[[  6   4   1  22  21   2]
 [  9  -8 -13  -1   6   7]
 [  9  -2  -2   5 -19  -6]
 [-13   6  -3  -4  -2  -9]
 [-10   8  -1  -3  -8  -3]
 [ 22  10   9 -17  -7   2]
 [-12  -3  10  -4  35 -10]]
=>
[[-12  -3  10  -4  35 -10]
 [  6   4   1  22  21   2]
 [  9  -8 -13  -1   6   7]
 [  9  -2  -2   5 -19  -6]
 [-13   6  -3  -4  -2  -9]
 [-10   8  -1  -3  -8  -3]
 [ 22  10   9 -17  -7   2]]

[[ -9   0  -1   5]
 [-10  -8 -12  17]
 [-31   4   6  -3]
 [ 13   4  12 -19]
 [ 27 -14   5   1]
 [  9   9   6  -5]
 [ 18  18  -1 -15]
 [ 11   1  10 -12]]
=>
[[ 11   1  10 -12]
 [ -9   0  -1   5]
 [-10  -8 -12  17]
 [-31   4   6  -3]
 [ 13   4  12 -19]
 [ 27 -14   5   1]
 [  9   9   6  -5]
 [ 18  18  -1 -15]]

[[ -2  -3   8  -1  12   3   0  -1]
 [ -8   9 -26   3 -27  -9  -7  -3]]
=>
[[ -8   9 -26   3 -27  -9  -7  -3]
 [ -2  -3   8  -1  12   3   0  -1]]

[[ 24  -8 -32  -7  -7  20  -3]
 [ 19  -6 -31  -6  -9  21  -6]
 [ 17  -5 -30  -4 -10  21  -7]
 [ 21  -6 -31  -7  -9  21  -5]
 [ 22  -7 -31  -7  -8  21  -4]
 [ 22  -7 -31  -7  -8  21  -5]
 [ 18  -6 -31  -6 -10  21  -7]
 [ 24  -8 -32  -6  -6  20  -3]
 [ 20  -6 -31  -7  -9  21  -6]
 [ 18  -5 -31  -5 -10  21  -7]
 [ 23  -7 -32  -7  -7  20  -4]
 [ 16  -5 -30  -4 -10  21  -8]]
=>
[[ 16  -5 -30  -4 -10  21  -8]
 [ 24  -8 -32  -7  -7  20  -3]
 [ 19  -6 -31  -6  -9  21  -6]
 [ 17  -5 -30  -4 -10  21  -7]
 [ 21  -6 -31  -7  -9  21  -5]
 [ 22  -7 -31  -7  -8  21  -4]
 [ 22  -7 -31  -7  -8  21  -5]
 [ 18  -6 -31  -6 -10  21  -7]
 [ 24  -8 -32  -6  -6  20  -3]
 [ 20  -6 -31  -7  -9  21  -6]
 [ 18  -5 -31  -5 -10  21  -7]
 [ 23  -7 -32  -7  -7  20  -4]]

[[ 21   0]
 [-27  10]
 [ 32 -34]
 [-28  -6]
 [-20  -6]
 [ 21  21]
 [  8   0]
 [-20 -14]
 [ 19  -4]
 [-26 -29]]
=>
[[-26 -29]
 [ 21   0]
 [-27  10]
 [ 32 -34]
 [-28  -6]
 [-20  -6]
 [ 21  21]
 [  8   0]
 [-20 -14]
 [ 19  -4]]

[[-24   4 -16 -18  -5  12  -3  33   7]
 [ 16  -8  23 -11   1 -27  19 -19  -5]
 [ 20  -6  16 -14   4 -22 -14 -17  -4]
 [ 21   8  12  12 -11  -9   9  -6  10]
 [-10  18 -18  16 -14  21   6  25   6]
 [ -2   3  -5  -3   9  11   6   8  -3]]
=>
[[ -2   3  -5  -3   9  11   6   8  -3]
 [-24   4 -16 -18  -5  12  -3  33   7]
 [ 16  -8  23 -11   1 -27  19 -19  -5]
 [ 20  -6  16 -14   4 -22 -14 -17  -4]
 [ 21   8  12  12 -11  -9   9  -6  10]
 [-10  18 -18  16 -14  21   6  25   6]]
